cols: T Z S M E V
<7>: [-14  13  52  41 -24 -32]
<109>: [ 35  40 -26  56  -9  13]
<119>: [-14 -25  41 -28  13 -32]
<45>: [-14  13 -28  41 -24 -32]
<75>: [-27  83 -28   6 -26 -22]
<168>: [-29 -28  83   6 -26 -22]
<74>: [ 38  44 -36  31 -24 -30]
<52>: [-22 -28 -28 -26  83   6]
perm: [-29 -28 -26 -22   6  83]  <168>
perm: [-32 -14  13 -28  41 -24]  <45>
perm: [  6 -28 -27 -26 -22  83]  <75>
perm: [-22 -28 -28   6  83 -26]  <52>
down: [-36 -28]  S

cols: X Y W J L D
<126>: [ 29 -44  32  29 -32  -9]
<8>: [ 29 -43  28  29 -26 -10]
<49>: [ 38  78 -23  42  -8  -5]
<76>: [ 29 -43  28  29  -9 -10]
<146>: [ 41  39  73  -6 -20 -10]
<12>: [ 39  74 -20  41 -10  -6]
perm: [ -9 -32  29  32 -44  29]  <126>
perm: [-20 -10  -6  39  41  73]  <146>
down: [29 29 42 29 -6]  J
perm: [-10  41  39  -6 -20  74]  <12>
down: [29 42 29 -6]  J
down: [-43  78 -43]  Y
down: [ 78 -43  39]  Y

cols: A R P B U C N
<77>: [-32  -1 -12  14  23  26   3]
<67>: [-16  45  42   7  -4  26 -30]
<54>: [ -1 -32  26  14   3 -13  23]
perm: [-32 -13  -1   3  14  23  26]  <54>
perm: [-32 -12  -1   3  14  23  26]  <77>
perm: [-30  26  -4   7  42  45 -16]  <67>
down: [-4  3]  U
down: [ 45 -32]  R

cols: fegak poron Vofif rakuv Zofu zuvim zur parun demup
<65>: [ 55 -38 -11 -71 -15  14  61 -12   7]
<66>: [-47  14 -29  -2 -38  -3  35 -32 -24]
<121>: [ 56   9  52  -2  30  12  51  13 -24]
<142>: [ 30  56  -2  51   6  30  -4  48 -25]
<116>: [-14  -9 -38  21  58 -61 -36  25  31]
<2>: [ 30  56  -2  51  12   9  12 -24  52]
perm: [-24  13  51  12  30  -2  52   9  56]  <121>
down: [ 56  30 -14]  fegak
perm: [  7 -38  14 -71 -12 -15 -11  55  61]  <65>
perm: [ 52  30  56  -2  51  12   9  12 -24]  <2>
down: [14  9 56 -9]  poron
down: [-12 -32]  parun
perm: [  7 -12  61  14 -15 -71 -11 -38  55]  <65>

cols: sud Kavi Bobob soz Von tatuf
<106>: [5 0 4 0 0 1]
<86>: [ 35  -3 -48   0 -74 -20]
<41>: [ -1  -5 -46 -74  -5   6]
<71>: [  6  -5 -74  -1 -47  -5]
<100>: [ 35  -3 -48   0 -74   2]
down: [ -5 -47]  Von
down: [-1  6 35]  sud
down: [  0 -74  -1]  soz
perm: [-74 -47  -5  -5  -1   6]  <71>

cols: Q K H G F
<136>: [43 12 35 10  3]
<113>: [-43 -36 -68   1 -13]
<51>: [  8 -17 -20  27  11]
<84>: [ 28   2 -57  64  25]
<40>: [  4 -15   7   5  -3]
<112>: [  9 -23   0  16  45]
<99>: [ -7  11 -22   7  13]
<95>: [-22   0   9  45  16]
<18>: [ 45 -23   8   0  16]
perm: [-23   0   8  16  45]  <18>
down: [-20 -57   7]  H
down: [-13  11]  F
perm: [ 16  45 -22   0   9]  <95>
perm: [ 45  16   0 -23   9]  <112>

cols: dubov Muga Noral doli fada kob bikem
<34>: [60 25 15 42 15 22 52]
<129>: [-46  -8  10  46  47   9 -30]
<39>: [ 60  25  15  42  15  22 -45]
<133>: [65 -4 28 23 36  7 28]
<62>: [42 25 61 52 15 15 21]
<151>: [15 15 21 60 25 52 42]
perm: [52 15 60 22 25 15 42]  <34>
perm: [60 42 21 52 25 15 15]  <151>
down: [ 52 -30 -45  28  21]  bikem
down: [15 10 15]  Noral
down: [10 15]  Noral
down: [-46  60  65  42  15]  dubov
down: [25 15]  Muga

cols: gif dop vek Tavel Viga
<30>: [ 28  34 -65  -5  19]
<13>: [ 39 -40  -1  56 -15]
<138>: [ 39 -40  31  47  16]
<83>: [ 39 -40  -2 -15  56]
<4>: [ 28  34 -65  15  19]
perm: [ 39  -1 -15  56 -40]  <13>
perm: [ 19  15 -65  34  28]  <4>

cols: ruto gatip mot Lon beges rokug pevo
<87>: [-54   5   7 -24 -25  35 -67]
<188>: [ 86 -10  16  21  -8   0  46]
<80>: [-54 -25  35   5 -23 -67   7]
<17>: [-29  -3 -26  12  55 -53  47]
<171>: [-64  18 -28  -1  48 -43  13]
<20>: [  7  35 -25 -23 -67 -54   5]
<199>: [-83  -7 -13 -19  18  -3 -39]
<38>: [ 23   8  30 -14 -57  56 -48]
<173>: [ 73   4  26   5 -42  32   1]
<114>: [ 69 -20  -4  23  12 -23  59]
<135>: [ 83 -10  16  21  -8   0  46]
perm: [-42   1   4   5  26  32  73]  <173>
perm: [ 35 -67 -54   5   7 -24 -25]  <87>
perm: [  0  46  86 -10  16  21  -8]  <188>
perm: [ 56 -48  23   8  30 -14 -57]  <38>
perm: [-67  35 -25 -24   7   5 -54]  <87>
perm: [-10  -8   0  16  21  46  83]  <135>

cols: morub raz Fegap revug
<174>: [ 2 -1  1 -4]
<158>: [ 3 43 19  5]
<78>: [-11   0  15 -45]
<68>: [-2 -2  1 -8]
<166>: [ 14 -19 -65  43]
<43>: [-1  1  1 -1]
<207>: [ 65 -13   0  48]
<97>: [-11 -12   3  -5]
<191>: [-17   2  11 -40]
<32>: [ 10   6 -65  55]
<56>: [-34  -2  55 -50]
down: [ 65 -11 -17  10]  morub
perm: [ 15 -45 -11   0]  <78>
down: [-65   1   0]  Fegap
down: [ 19  15   1 -65]  Fegap
perm: [-1 -1  1  1]  <43>

cols: kime Lisan kegat sigot ziba nuf roz
<179>: [ 14  34 -44   3  21 -48  50]
<152>: [-44  20  34 -48   4  14  50]
<178>: [-41 -42 -30  10  25 -40  52]
<132>: [ 10 -42 -41 -41 -30  26  52]
<42>: [ 66 -41  14 -46  -5  -3  26]
<47>: [-44  50  21 -48   4  34  14]
<19>: [-10  27  39   0  33 -21  16]
<22>: [-42  52 -41 -41  10 -30  25]
<11>: [ 23 -25 -64  38  65 -20 -18]
perm: [ 16 -21  33   0  39  27 -10]  <19>
down: [14 21]  kegat
perm: [-46 -41  -5  -3  14  26  66]  <42>
perm: [-30  25  52 -42 -41 -41  10]  <22>
perm: [ 50 -48 -44  14   4  20  34]  <152>
perm: [ 25 -42  52 -41 -41  10 -30]  <22>
perm: [ 34  14  50 -48  21 -44   4]  <47>

cols: fub fimov bulan tepi nutos Pupep levop bem miv
<60>: [ -1 -51 -48  53  19 -34 -14   0  45]
<79>: [ 23   3  38  -2  -9 -24 -21  23  35]
<127>: [-51 -14 -48  -1  53  -1  19 -34  46]
<37>: [ 53 -14 -48  19  -1  -1 -51  45 -34]
perm: [-14   0  45  -1 -51 -48  53  19 -34]  <60>
perm: [ 46 -34  19  -1  53  -1 -48 -14 -51]  <127>
perm: [-34  45 -51  -1  -1  19 -48 -14  53]  <37>

cols: rak ruz rapu Zudep Zoz puvek
<176>: [ 66  47  11 -25   0 -80]
<150>: [ 67 -25 -80  11   0  47]
<153>: [  6 -15 -14   3  -8 -80]
<144>: [-32  -4  23  -2 -20 -80]
<24>: [  3 -12   3  -7  -8 -80]
<163>: [ 17 -13  -7  16  -3 -80]
<115>: [  7  28   2 -22 -13 -80]
<167>: [-80   0  11  66  48 -25]
<58>: [-26   2 -23  -4  -8 -80]
down: [ -8 -20  -8]  Zoz
perm: [-80  66  47  11 -25   0]  <176>
perm: [ 66  48   0 -80 -25  11]  <167>
down: [-25  11   3  -2]  Zudep
down: [-32   3]  rak
perm: [-20 -80 -32  -4  23  -2]  <144>

cols: tes sono Biv Vodub zifor Kon zak
<14>: [ 52  37 -76 -18 -33 -18 -13]
<160>: [-56  -9 -25  26 -47  63 -15]
<110>: [ -3   4  -8 -12 -11  -7  -3]
<101>: [-9 -3 -5 -4 -5  6 -3]
<88>: [-3  7 -4 -4 -9 -5 -3]
<89>: [ 19 -16   8  54  61  -5 -14]
<91>: [-19 -18  25 -22 -23 -17  30]
<64>: [ 23  -2  23  32  54   8 -10]
<33>: [-5 -3 -4 -9 -4  6 -4]
<192>: [ 6 -5 -3 -4 -9 -4 -3]
down: [  4  -3   7 -16 -18]  sono
perm: [-4 -9  6 -3 -5 -4 -3]  <192>
perm: [-4 -3  6 -5 -3 -4 -9]  <192>
perm: [-3 -4 -9 -4 -3 -5  6]  <192>

cols: Zizoz vaba Kapa zol tevul Lelor gare kav Vasi
<46>: [ 16 -52 -38 -13 -14  44 -23  27 -34]
<23>: [-14  16 -13  27  44 -35 -23 -38 -52]
<21>: [ 16 -52 -38 -13  51  20 -27  16  28]
<5>: [ 16 -52 -38 -13 -14  44 -23 -39 -34]
<59>: [-29 -66  20   0  36 -17  88 -60  23]
down: [-34 -52  28]  Vasi
down: [-52 -66]  vaba
down: [ 44 -35  20  44]  Lelor
perm: [-34 -52  44  27 -14 -38  16 -23 -13]  <46>
down: [-35  20  44 -17]  Lelor

cols: Zemil loz per Zel zeri
<16>: [ 56  28 -29  56 -28]
<130>: [-30  29  56  56 -28]
<105>: [-74 -12  41  41  -7]
<98>: [-28  29  56  56 -29]
<94>: [ 51   2 -37 -37  35]
asked: [ 56  28 -29  56 -28]  <16>
down: [-28 -28  -7 -29]  zeri
perm: [ 56 -29 -28  56  29]  <98>
perm: [ 29 -28 -29  56  56]  <98>
perm: [ 56 -28 -30  29  56]  <130>
perm: [ 56 -29 -28  29  56]  <98>
asked: [-28  29  56  56 -29]  <98>

cols: lasaf folum zomar mude bup
<27>: [ -1 -33  30 -35  -3]
<44>: [ 36  34  16  55 -17]
<120>: [ 29 -33  -1 -35  -3]
<29>: [ 29  -3   0 -35 -33]
perm: [ 29  -1 -35 -33  -3]  <120>
down: [ -3 -17  -3]  bup
perm: [-35 -33  -3  -1  29]  <120>

cols: masi rozi vila kepa Gunok
<10>: [  5  12 -62 -63 -24]
<50>: [-24   4  13 -43 -63]
<28>: [-62   5 -63 -24  13]
<124>: [-43   5 -63 -24  13]
perm: [  5 -63 -24  13 -43]  <124>
perm: [-63 -62 -24   5  13]  <28>

cols: favo dotus dag talu Dezep tulil doro Genut
<73>: [-11 -41 -24  50 -37 -60  35 -16]
<61>: [ 16  38  16 -34  59   6 -39  32]
<149>: [-27  46  31 -84  47   1 -60  27]
<137>: [ 11 -64 -39  -9 -63  16 -13 -64]
<111>: [ -9  45  34  45  50 -17  39  53]
<197>: [-16 -10 -13 -56   0 -35 -59 -15]
<107>: [ 23  51  23 -40  24  26 -14  38]
<177>: [ -8  62  36 -37  52  -8 -17  54]
<123>: [  0  33  25 -22  53  29 -22  23]
<35>: [-14  26  21 -43  49  18 -42  12]
down: [33 26]  dotus
perm: [-64 -13  16 -63  -9 -39 -64  11]  <137>
down: [-64  53 -15]  Genut

cols: Dezu zov duf fugel nase
<3>: [ 18  21  -2  26 -18]
<162>: [ 32 -28  43  -3  49]
<134>: [-22 -28  13 -10 -40]
<122>: [ 18  70  43  -3 -18]
<9>: [-22  21  87 -10  26]
<125>: [  5 -28  58   5  49]
<53>: [ 45  70  28  -3 -18]
<108>: [ 18  70  58  19 -40]
down: [ 70  21 -28  70  70]  zov
perm: [-40  18  19  58  70]  <108>

cols: bag Lop valo zuri Loza bagu tuz Veni nidef numil
<117>: [  0 -22 -29  21   9 -10 -11  21  21 -25]
<55>: [-22   0  20   9 -25  21 -10 -29  21 -10]
<72>: [-25 -10  20  21 -29 -11   0   9  21 -22]
down: [-11 -10]  tuz
perm: [-10  21 -29 -10  21 -25   9  20   0 -22]  <55>
down: [-29   9]  Veni
down: [  0 -10]  Lop
perm: [-29 -25 -22 -11 -10   0   9  20  21  21]  <72>
perm: [-25  21  21 -11 -10   9  21 -29 -22   0]  <117>

cols: tiv bugil non lufe voni givev
<165>: [ 49 -16  -7 -17 -15  14]
<148>: [-67  14  23  -9  17 -12]
<154>: [ 56   6  36   4  -3 -21]
<143>: [-67 -12  18  -9  23  14]
<102>: [-33  19  11 -33  18 -21]
<156>: [ 24 -33 -29  20 -31  61]
<6>: [-19  19  26  -9  14 -32]
down: [-21  14 -21]  givev
perm: [-12  17  -9  23  14 -67]  <148>
perm: [ 14 -32 -19  19  26  -9]  <6>
down: [ -3  23  18 -31  14]  voni
perm: [-16  -7 -17 -15  14  49]  <165>
down: [ 49 -67  56 -67 -33]  tiv

cols: Gil tal kepu Vepe
<118>: [-19  27  19  66]
<63>: [ 13  32  65 -25]
<169>: [  1 -39 -46 -22]
<203>: [ 11  16  60 -67]
<15>: [15 63 35 62]
<196>: [-13 -32 -38  -7]
<185>: [ 17  11 -67  60]
<198>: [ 19  27  65 -19]
<26>: [ 24  -2 -35  17]
<92>: [ 8 12 14  7]
<200>: [ 27  -6 -48  -1]
perm: [-67  11  17  60]  <185>
down: [-67  65]  kepu
perm: [-22 -39 -46   1]  <169>

